Below are the code and all the weights of a small trained network. Each question names an input and a class and asks about switching units off, where a switched-off unit gives its printed mean instead of its output.

import numpy as np


def w(rows, s, z=0):
    codes = np.array(rows[::2]) - 128.0
    scale = np.full(codes.shape[1], s)
    scale[-1] = z or s
    return codes * scale


def f(y):
    return np.maximum(y, 0)


def log_softmax(a):
    a = a - a.max(-1, keepdims=True)
    return a - np.log(np.exp(a).sum(-1, keepdims=True))


def net(x, mask):
    res = np.array(x, float).reshape(1, 6) / 4 @ E
    y = f(res @ A[0][:, :-1].T + A[0][:, -1])
    res = res + np.where(mask, y, B[0][:, -1]) @ B[0][:, :-1]
    return log_softmax(res[-1] @ U[:, :-1].T + U[:, -1])


A, B = {}, {}
E = w([
[128,128,128,121,118,129,128,124],'x0',
[228,116,103,91,163,143,18,111],'x1',
[141,47,177,148,16,102,107,214],'x2',
[61,62,89,112,181,2,92,119],'x3',
[181,74,67,72,155,138,220,187],'x4',
[75,75,212,35,184,175,130,110],'x5',
],0.0089)
A[0] = w([
[116,155,90,139,184,129,143,92,104],'neuron 1',
[112,179,83,133,168,166,141,96,43],'neuron 2',
[100,109,109,132,176,89,128,105,86],'neuron 3',
[141,165,26,197,84,114,125,132,74],'neuron 4',
[144,115,76,65,130,149,175,158,17],'neuron 5',
[175,80,57,106,140,116,185,153,72],'neuron 6',
[81,150,140,165,108,105,209,132,116],'neuron 7',
[184,139,82,121,125,117,78,129,90],'neuron 8',
[175,87,149,110,151,154,69,119,204],'neuron 9',
[96,90,77,125,152,8,87,139,3],'neuron 10',
[98,160,136,171,118,116,72,100,67],'neuron 11',
[174,179,142,153,105,195,138,145,24],'neuron 12',
[148,71,177,148,78,110,106,187,211],'neuron 13',
],0.012,0.0024)
B[0] = w([
[206,42,117,121,108,129,126,106,191],'neuron 1',
[229,36,88,121,69,106,82,124,195],'neuron 2',
[143,116,118,112,58,161,131,172,183],'neuron 3',
[14,76,135,41,200,197,187,42,216],'neuron 4',
[89,121,197,201,139,167,68,140,202],'neuron 5',
[90,125,215,243,123,158,68,118,230],'neuron 6',
[197,154,192,119,173,2,146,134,215],'neuron 7',
[144,183,230,119,162,28,202,131,191],'neuron 8',
[97,166,202,115,176,54,186,148,211],'neuron 9',
[143,161,144,78,35,179,134,232,243],'neuron 10',
[106,126,210,229,123,177,97,127,181],'neuron 11',
[150,185,138,88,47,155,154,212,204],'neuron 12',
[193,24,57,104,153,128,105,37,254],'neuron 13',
],0.0074,0.011)
U = w([
[145,158,131,82,51,163,133,197,92],'0',
[99,122,170,249,136,156,58,113,104],'1',
[154,152,160,117,177,15,178,127,89],'2',
[200,63,82,121,116,126,93,72,87],'3',
[46,102,137,48,188,178,158,89,176],'4',
[129,129,133,122,137,121,133,127,254],'5',
[119,155,68,124,151,108,113,127,107],'6',
],0.012,0.009)

Each question gives the input, the list of numbers given to net, and the class t.
The units are the neurons (one row each of A and B). Each row of codes is followed by its name. A weight is (code - 128) times the scale printed after its matrix; where a second scale follows, it is the last column's (A, B and U).
mask holds one flag per neuron, in row order. A switched-off neuron (its flag False) gives its mean, the last column of its row in B, instead of its output. The means were averaged over made-up inputs and are rounded, as every weight is.
A unit's drop is (log p(t) with every unit on - log p(t) with that unit switched off) / (log p(t) with every unit on - log p(t) with every unit switched off).
The circuit of an input: a set's keep is (log p(t) with only the set's units on - log p(t) with every unit switched off) / (log p(t) with every unit on - log p(t) with every unit switched off). Starting from the 12 units with the biggest drops (on a tie, the unit counted first), units are removed one at a time, each time the one whose removal leaves the highest keep (on an exact tie, the one counted first), for as long as the keep stays at least 0.8.
units of the circuit, in order: the units of the circuit, biggest drop first
unit that matters most: the unit with the biggest drop
k most important neurons: the k neurons with the biggest drops, biggest first
drop of u: that unit's drop, to one decimal
input [-6,7,1,5,4,5], class 2: 4 most important neurons -> [neuron 9; neuron 4; neuron 8; neuron 12]
input [4,6,4,6,2,-1], class 0: units of the circuit, in order -> [neuron 10]
input [2,-6,-1,-1,3,4], class 2: 2 most important neurons -> [neuron 7; neuron 4]
input [6,8,3,-7,-5,-2], class 2: 2 most important neurons -> [neuron 8; neuron 9]
input [-4,1,-5,-3,2,-2], class 3: 3 most important neurons -> [neuron 2; neuron 10; neuron 1]
input [6,-8,0,-5,0,-7], class 2: 2 most important neurons -> [neuron 7; neuron 10]
input [1,6,-2,0,-1,5], class 2: 2 most important neurons -> [neuron 4; neuron 9]
input [4,-2,-2,-4,-2,4], class 0: 2 most important neurons -> [neuron 4; neuron 13]
input [1,-8,6,-6,-1,3], class 2: 2 most important neurons -> [neuron 7; neuron 10]
input [6,3,-7,4,6,5], class 3: units of the circuit, in order -> [neuron 1; neuron 2]
input [1,-4,-8,-4,0,6], class 3: units of the circuit, in order -> [neuron 2; neuron 1]
input [-1,8,-7,-4,8,-6], class 1: 2 most important neurons -> [neuron 6; neuron 5]
input [4,3,-6,8,-6,6], class 0: units of the circuit, in order -> [neuron 10; neuron 3]
input [1,0,-3,5,3,4], class 0: units of the circuit, in order -> [neuron 4; neuron 10; neuron 3]
input [-5,-7,0,-3,6,-3], class 2: 3 most important neurons -> [neuron 7; neuron 11; neuron 10]
input [4,8,3,6,0,-4], class 2: units of the circuit, in order -> [neuron 8]
input [2,-3,-7,6,5,-7], class 3: 3 most important neurons -> [neuron 1; neuron 2; neuron 9]
input [-2,-3,-2,-4,-4,3], class 0: units of the circuit, in order -> [neuron 6; neuron 4]
input [-4,5,-8,3,8,6], class 1: units of the circuit, in order -> [neuron 6; neuron 5]
input [0,7,0,-3,3,-6], class 2: unit that matters most -> neuron 8
input [-7,-2,5,-1,5,-7], class 4: drop of neuron 4 -> 1.0
input [5,-3,7,8,2,5], class 0: drop of neuron 13 -> -0.1
